Here is a tiny trained network, its code and every weight. The questions are about switching its units off for an input and a class, where a switched-off unit gives its printed mean instead of its output.

import numpy as np


def w(rows, s, z=0):
    codes = np.array(rows[::2]) - 128.0
    scale = np.full(codes.shape[1], s)
    scale[-1] = z or s
    return codes * scale


def norm(h):
    return h / np.sqrt((h * h).mean(-1, keepdims=True) + 1e-5)


def f(y):
    return y / 2 * (1 + np.tanh(0.7978845608 * (y + 0.044715 * y**3)))


def log_softmax(a):
    a = a - a.max(-1, keepdims=True)
    return a - np.log(np.exp(a).sum(-1, keepdims=True))


def net(x, mask):
    res = np.array(x, float).reshape(1, 3) / 4 @ E
    u = 0
    for l in range(4):
        y = f(norm(res) @ A[l][:, :-1].T + A[l][:, -1])
        res = res + np.where(mask[u : u + 8], y, B[l][:, -1]) @ B[l][:, :-1]
        u += 8
    return log_softmax(norm(res)[-1] @ U[:, :-1].T + U[:, -1])


A, B = {}, {}
E = w([
[144,153,197,82,46,248,73,235,186,126,119],'x0',
[145,96,132,122,249,247,98,108,94,80,181],'x1',
[85,174,164,165,100,123,5,53,107,185,189],'x2',
],0.014)
A[0] = w([
[74,159,123,123,46,88,151,156,100,157,92,2],'0.n1',
[60,155,90,141,147,94,182,26,101,109,108,82],'0.n2',
[143,152,171,135,83,68,114,92,132,157,2,70],'0.n3',
[74,137,197,99,121,140,61,216,167,105,167,122],'0.n4',
[90,128,173,149,141,100,27,131,86,175,148,123],'0.n5',
[162,81,162,113,170,118,195,155,166,85,75,53],'0.n6',
[186,70,138,77,82,131,39,194,148,75,91,104],'0.n7',
[216,35,142,138,147,178,63,108,90,58,177,153],'0.n8',
],0.0067,0.005)
B[0] = w([
[194,64,139,163,90,113,67,116,141,31,154,182],'0.n1',
[186,148,121,118,110,164,179,150,89,246,147,250],'0.n2',
[183,49,168,165,130,130,99,63,190,23,141,218],'0.n3',
[160,108,66,129,131,115,172,76,86,212,146,255],'0.n4',
[85,106,96,125,134,157,161,199,62,49,2,234],'0.n5',
[72,164,112,133,77,146,110,46,46,85,47,196],'0.n6',
[139,137,109,164,148,105,201,109,95,225,127,225],'0.n7',
[187,104,124,180,117,22,93,125,235,90,104,241],'0.n8',
],0.009,0.0044)
A[1] = w([
[148,176,195,76,114,156,117,190,141,154,156,31],'1.n1',
[145,101,98,170,118,145,174,78,128,145,118,145],'1.n2',
[82,145,149,153,117,117,73,100,124,150,137,68],'1.n3',
[6,196,181,104,117,117,66,99,103,126,197,3],'1.n4',
[35,211,105,104,141,98,112,155,126,90,104,70],'1.n5',
[55,158,142,175,124,149,23,97,110,155,148,28],'1.n6',
[137,146,82,94,75,100,147,125,100,161,110,140],'1.n7',
[99,121,154,70,155,124,193,166,143,91,101,6],'1.n8',
],0.011,0.0048)
B[1] = w([
[168,135,94,182,106,124,166,23,69,221,152,163],'1.n1',
[43,191,189,177,151,142,112,185,92,119,162,243],'1.n2',
[96,90,25,8,91,161,207,195,89,2,74,169],'1.n3',
[121,36,114,136,106,177,128,193,72,96,45,157],'1.n4',
[192,91,188,144,109,143,117,120,149,169,75,128],'1.n5',
[71,107,131,41,145,124,108,164,44,82,30,207],'1.n6',
[113,115,127,124,178,116,52,124,176,61,175,254],'1.n7',
[50,138,107,104,125,103,82,167,35,101,67,155],'1.n8',
],0.0091,0.0069)
A[2] = w([
[161,103,138,107,213,234,90,92,138,92,164,3],'2.n1',
[111,139,83,83,124,162,247,177,144,58,107,2],'2.n2',
[113,135,142,93,94,187,106,130,117,187,120,52],'2.n3',
[62,192,146,125,159,135,132,212,127,124,119,67],'2.n4',
[119,118,160,175,137,138,87,132,108,41,95,178],'2.n5',
[161,148,161,80,55,241,114,184,174,185,132,87],'2.n6',
[104,123,109,168,90,165,159,97,99,170,170,112],'2.n7',
[149,143,164,137,173,190,83,141,149,66,217,124],'2.n8',
],0.011,0.0053)
B[2] = w([
[104,102,138,102,160,9,95,170,185,58,152,177],'2.n1',
[94,124,96,102,79,184,58,119,59,120,55,191],'2.n2',
[109,145,161,158,134,178,135,142,82,128,131,158],'2.n3',
[168,83,109,129,99,154,118,96,134,132,86,161],'2.n4',
[138,84,127,117,136,206,135,149,152,142,119,254],'2.n5',
[83,234,101,239,199,103,143,141,87,156,141,213],'2.n6',
[164,179,103,108,151,135,137,141,142,147,111,156],'2.n7',
[164,103,150,113,199,116,103,164,179,152,130,175],'2.n8',
],0.014,0.0085)
A[3] = w([
[160,119,109,147,166,190,106,158,173,153,92,254],'3.n1',
[113,155,157,147,2,76,128,131,201,141,110,70],'3.n2',
[105,142,155,145,176,106,154,78,83,165,159,72],'3.n3',
[147,166,157,151,54,102,137,142,170,105,120,98],'3.n4',
[185,113,159,151,111,177,140,126,167,204,141,172],'3.n5',
[179,136,144,118,135,107,138,141,191,165,157,130],'3.n6',
[175,163,122,118,120,99,120,138,177,117,170,80],'3.n7',
[127,126,93,101,150,103,199,66,104,153,206,73],'3.n8',
],0.014,0.0053)
B[3] = w([
[121,131,146,109,49,98,141,49,131,153,174,244],'3.n1',
[135,79,150,60,249,129,47,187,186,98,148,187],'3.n2',
[139,190,179,190,76,170,167,170,101,127,157,197],'3.n3',
[108,101,116,99,172,103,85,79,162,133,183,160],'3.n4',
[140,96,168,101,69,142,131,97,146,199,179,157],'3.n5',
[86,105,139,85,89,187,147,126,126,151,65,163],'3.n6',
[122,70,130,146,80,138,132,131,114,91,68,148],'3.n7',
[104,181,150,170,152,165,104,139,135,193,143,174],'3.n8',
],0.012,0.011)
U = w([
[85,106,92,106,83,153,96,135,40,80,1,169],'0',
[117,246,123,233,197,94,164,146,78,197,168,164],'1',
[149,75,137,88,210,68,73,150,252,80,153,171],'2',
[173,109,157,103,34,142,168,65,160,188,155,132],'3',
[246,171,118,91,107,99,189,151,155,120,109,3],'4',
],0.015,0.0049)

Each question gives the input, the list of numbers given to net, and the class t.
The units are the neurons (one row each of A and B). Each row of codes is followed by its name. A weight is (code - 128) times the scale printed after its matrix; where a second scale follows, it is the last column's (A, B and U).
mask holds one flag per neuron, layer by layer. A switched-off neuron (its flag False) gives its mean, the last column of its row in B, instead of its output. The means were averaged over made-up inputs and are rounded, as every weight is.
A unit's drop is (log p(t) with every unit on - log p(t) with that unit switched off) / (log p(t) with every unit on - log p(t) with every unit switched off).
The circuit of an input: a set's keep is (log p(t) with only the set's units on - log p(t) with every unit switched off) / (log p(t) with every unit on - log p(t) with every unit switched off). Starting from the 12 units with the biggest drops (on a tie, the unit counted first), units are removed one at a time, each time the one whose removal leaves the highest keep (on an exact tie, the one counted first), for as long as the keep stays at least 0.8.
circuit, biggest first: the units of the circuit, biggest drop first
k most important neurons: the k neurons with the biggest drops, biggest first
k most important neurons of layer l: the k neurons of layer l with the biggest drops, biggest first
drop of u: that unit's drop, to one decimal
input [6,4,5], class 1: circuit, biggest first -> [2.n6]
input [4,2,3], class 1: 2 most important neurons -> [0.n6, 2.n6]
input [5,5,-2], class 1: 3 most important neurons -> [2.n6, 1.n7, 0.n3]
input [4,6,1], class 2: 2 most important neurons -> [2.n1, 0.n8]
input [-3,-7,-6], class 2: 2 most important neurons -> [0.n5, 1.n3]
input [3,-3,-1], class 3: 3 most important neurons -> [1.n7, 0.n8, 0.n2]
input [-4,7,7], class 0: 4 most important neurons -> [1.n6, 0.n3, 1.n7, 0.n5]
input [1,-7,7], class 0: 3 most important neurons -> [0.n8, 1.n6, 1.n3]
input [-2,5,4], class 2: 2 most important neurons -> [0.n8, 0.n6]
input [3,1,-3], class 3: 2 most important neurons -> [1.n2, 0.n5]
input [-5,-8,8], class 0: 2 most important neurons of layer 0 -> [0.n8, 0.n5]
input [-5,8,8], class 0: 2 most important neurons -> [1.n6, 0.n3]
input [0,-5,4], class 2: 2 most important neurons -> [0.n3, 0.n1]
input [-4,5,0], class 2: circuit, biggest first -> [2.n1]
input [4,3,0], class 1: 2 most important neurons -> [2.n6, 1.n7]
input [8,2,0], class 1: drop of 2.n6 -> 0.7
input [1,6,8], class 0: drop of 1.n6 -> 0.3
input [0,7,2], class 2: drop of 0.n7 -> 0.0
input [7,-3,0], class 1: drop of 2.n6 -> 0.8
input [7,-1,3], class 1: most important neuron -> [2.n6]
